Below is a small trained network, with its code and all its weights. Each question gives an input and a class and asks what happens when units are switched off, that is, made to give their printed mean instead of their output.

import numpy as np


def w(rows, s, z=0):
    codes = np.array(rows[::2]) - 128.0
    scale = np.full(codes.shape[1], s)
    scale[-1] = z or s
    return codes * scale


def norm(h):
    return h / np.sqrt((h * h).mean(-1, keepdims=True) + 1e-5)


def f(y):
    return np.maximum(y, 0)


def log_softmax(a):
    a = a - a.max(-1, keepdims=True)
    return a - np.log(np.exp(a).sum(-1, keepdims=True))


def net(x, mask):
    res = np.array(x, float).reshape(1, 7) / 4 @ E
    u = 0
    for l in range(3):
        y = f(norm(res) @ A[l][:, :-1].T + A[l][:, -1])
        res = res + np.where(mask[u : u + 10], y, B[l][:, -1]) @ B[l][:, :-1]
        u += 10
    return log_softmax(norm(res)[-1] @ U[:, :-1].T + U[:, -1])


A, B = {}, {}
E = w([
[129,121,120,101,81,119,138,75,95,126,59,164],'x0',
[81,114,96,123,74,110,64,155,45,152,105,125],'x1',
[112,116,71,146,171,113,117,197,142,128,138,143],'x2',
[85,77,68,184,153,71,209,163,144,154,108,149],'x3',
[167,91,218,119,200,117,88,50,158,175,117,94],'x4',
[96,187,174,105,96,163,140,144,28,83,174,195],'x5',
[254,179,184,72,77,244,146,175,108,109,219,80],'x6',
],0.0083)
A[0] = w([
[2,132,128,128,113,107,115,100,77,125,97,155,3],'0.n1',
[112,127,113,127,134,125,167,107,168,133,124,122,39],'0.n2',
[136,142,163,105,104,140,114,51,98,118,77,165,117],'0.n3',
[94,124,97,138,192,111,103,181,130,133,137,128,89],'0.n4',
[114,125,109,121,131,122,130,95,136,130,105,158,83],'0.n5',
[161,119,78,129,95,113,146,101,132,132,66,104,105],'0.n6',
[112,125,205,136,154,125,183,139,103,130,164,145,193],'0.n7',
[144,139,154,123,191,136,121,114,173,119,141,143,69],'0.n8',
[112,132,107,128,105,133,113,98,185,125,124,93,116],'0.n9',
[88,128,46,134,123,122,197,174,136,125,133,148,79],'0.n10',
],0.029,0.0054)
B[0] = w([
[14,138,1,202,91,107,126,98,110,123,98,197,252],'0.n1',
[141,147,148,172,90,87,73,111,196,63,191,160,158],'0.n2',
[152,73,202,104,143,91,96,116,152,133,61,167,221],'0.n3',
[92,111,116,93,206,127,169,186,114,122,67,119,185],'0.n4',
[132,128,79,142,148,133,161,137,109,162,162,49,171],'0.n5',
[141,73,118,126,133,144,158,86,79,221,109,71,180],'0.n6',
[202,118,202,116,162,132,118,68,131,139,160,100,194],'0.n7',
[149,101,159,137,123,128,153,94,120,174,92,144,183],'0.n8',
[133,149,131,108,187,106,150,75,141,129,110,128,167],'0.n9',
[72,142,46,204,59,126,150,131,102,121,132,182,214],'0.n10',
],0.018,0.024)
A[1] = w([
[102,124,181,69,47,129,25,108,171,105,86,186,97],'1.n1',
[158,219,159,74,30,236,81,211,55,61,224,157,176],'1.n2',
[168,157,144,57,46,222,138,159,26,156,182,61,167],'1.n3',
[53,141,111,167,164,66,61,109,203,109,210,102,103],'1.n4',
[81,172,142,83,123,140,9,90,95,86,101,183,111],'1.n5',
[66,230,119,62,156,119,77,91,135,65,150,104,40],'1.n6',
[159,92,112,64,137,128,103,135,94,209,142,11,129],'1.n7',
[135,188,104,156,170,69,49,130,172,162,213,100,15],'1.n8',
[141,121,141,156,70,140,133,169,100,102,120,222,184],'1.n9',
[110,100,144,150,171,72,22,116,90,89,195,136,8],'1.n10',
],0.015,0.0015)
B[1] = w([
[156,138,111,142,147,156,152,17,112,205,203,46,223],'1.n1',
[156,163,162,172,60,131,130,209,200,65,192,134,183],'1.n2',
[184,159,131,177,58,183,105,108,110,98,188,190,193],'1.n3',
[99,152,183,140,138,177,105,79,124,68,133,201,199],'1.n4',
[192,105,163,163,211,126,254,159,152,125,146,62,205],'1.n5',
[155,109,126,115,127,197,148,64,128,150,91,138,135],'1.n6',
[169,126,202,128,122,170,137,132,146,82,151,165,253],'1.n7',
[143,124,164,123,115,125,181,122,62,107,62,145,140],'1.n8',
[163,143,140,112,97,210,88,122,142,144,157,120,236],'1.n9',
[178,148,114,51,103,120,162,114,90,166,109,151,162],'1.n10',
],0.014,0.008)
A[2] = w([
[110,165,102,94,92,93,49,128,147,119,141,118,94],'2.n1',
[74,184,130,50,76,74,43,130,106,148,180,89,4],'2.n2',
[71,136,114,72,79,43,39,146,128,136,173,54,34],'2.n3',
[67,156,136,60,100,24,28,138,138,112,171,115,114],'2.n4',
[82,106,156,94,116,80,32,144,158,113,178,101,63],'2.n5',
[77,157,135,65,90,35,10,211,148,108,163,70,62],'2.n6',
[119,137,104,109,112,83,22,151,129,126,149,75,105],'2.n7',
[98,153,148,84,73,113,33,178,148,81,121,104,25],'2.n8',
[100,158,115,32,114,89,5,156,165,124,137,50,87],'2.n9',
[81,182,119,31,109,139,2,144,102,107,154,83,6],'2.n10',
],0.022,0.0032)
B[2] = w([
[132,147,175,109,104,185,138,132,122,141,149,156,205],'2.n1',
[109,132,64,42,166,145,51,94,70,112,170,140,128],'2.n2',
[117,147,187,147,168,89,99,96,193,132,106,150,128],'2.n3',
[75,66,115,133,170,85,68,36,131,163,147,234,128],'2.n4',
[116,202,186,108,161,63,237,148,175,54,108,143,128],'2.n5',
[140,171,201,150,116,91,119,132,97,113,182,81,134],'2.n6',
[162,147,137,151,184,88,76,129,164,109,163,158,128],'2.n7',
[164,171,51,185,47,95,86,101,146,147,215,90,254],'2.n8',
[124,159,154,139,112,130,70,136,84,233,166,106,128],'2.n9',
[96,144,149,60,119,162,91,150,19,69,188,252,131],'2.n10',
],0.016,0.0006)
U = w([
[89,137,113,43,180,119,109,230,138,113,105,73,3],'0',
[175,103,203,97,161,121,126,60,139,156,122,106,188],'1',
[149,182,132,140,69,159,116,168,139,74,197,138,88],'2',
[11,122,7,170,122,101,145,128,100,134,90,153,175],'3',
],0.011,0.0035)

Each question gives the input, the list of numbers given to net, and the class t.
The units are the neurons (one row each of A and B). Each row of codes is followed by its name. A weight is (code - 128) times the scale printed after its matrix; where a second scale follows, it is the last column's (A, B and U).
mask holds one flag per neuron, layer by layer. A switched-off neuron (its flag False) gives its mean, the last column of its row in B, instead of its output. The means were averaged over made-up inputs and are rounded, as every weight is.
A unit's drop is (log p(t) with every unit on - log p(t) with that unit switched off) / (log p(t) with every unit on - log p(t) with every unit switched off).
The circuit of an input: a set's keep is (log p(t) with only the set's units on - log p(t) with every unit switched off) / (log p(t) with every unit on - log p(t) with every unit switched off). Starting from the 12 units with the biggest drops (on a tie, the unit counted first), units are removed one at a time, each time the one whose removal leaves the highest keep (on an exact tie, the one counted first), for as long as the keep stays at least 0.8.
units of the circuit, in order: the units of the circuit, biggest drop first
most important unit: the unit with the biggest drop
k most important neurons: the k neurons with the biggest drops, biggest first
top k neurons in layer l: the k neurons of layer l with the biggest drops, biggest first
drop of u: that unit's drop, to one decimal
input [5,-8,8,1,4,-8,4], class 1: units of the circuit, in order => 0.n1
input [-6,-1,6,1,0,2,5], class 1: top 2 neurons in layer 0 => 0.n1, 0.n7
input [-1,-3,-3,8,1,0,-1], class 2: units of the circuit, in order => 0.n2, 0.n1
input [-5,-7,-1,6,0,-1,-2], class 2: 3 most important neurons => 0.n2, 0.n1, 0.n10
input [6,-1,-8,4,-8,7,7], class 1: 4 most important neurons => 0.n3, 0.n5, 1.n1, 0.n7
input [3,0,4,1,2,2,5], class 2: 2 most important neurons => 0.n3, 0.n1
input [-6,6,0,-6,5,2,6], class 2: top 3 neurons in layer 0 => 0.n1, 0.n3, 0.n9
input [-3,-6,2,1,-4,-2,5], class 2: units of the circuit, in order => 0.n1, 0.n3, 0.n6
input [-4,7,3,7,4,6,5], class 1: 3 most important neurons => 0.n1, 0.n7, 0.n4
input [3,4,7,-5,-3,1,4], class 2: 2 most important neurons => 0.n3, 0.n1
input [8,-3,5,3,-2,1,5], class 2: 2 most important neurons => 0.n1, 0.n4
input [-5,3,-5,-3,-2,-3,5], class 2: 2 most important neurons => 0.n3, 0.n1
input [-3,0,5,-2,-3,-5,5], class 0: 2 most important neurons => 0.n1, 0.n10
input [1,-6,-4,7,-2,2,5], class 1: most important unit => 0.n7
input [7,-1,6,-3,-4,2,4], class 2: 2 most important neurons => 0.n1, 1.n2
input [-5,7,4,-2,3,-6,-2], class 0: drop of 2.n2 => 0.0
input [6,-5,4,-1,-8,-1,8], class 2: drop of 0.n1 => 0.5
input [-5,0,-4,1,-5,5,6], class 2: drop of 0.n3 => 0.2
input [6,7,-4,0,-3,-6,4], class 1: drop of 0.n1 => 0.1
input [-4,-5,-8,-6,-8,-3,-1], class 1: most important neuron => 0.n1
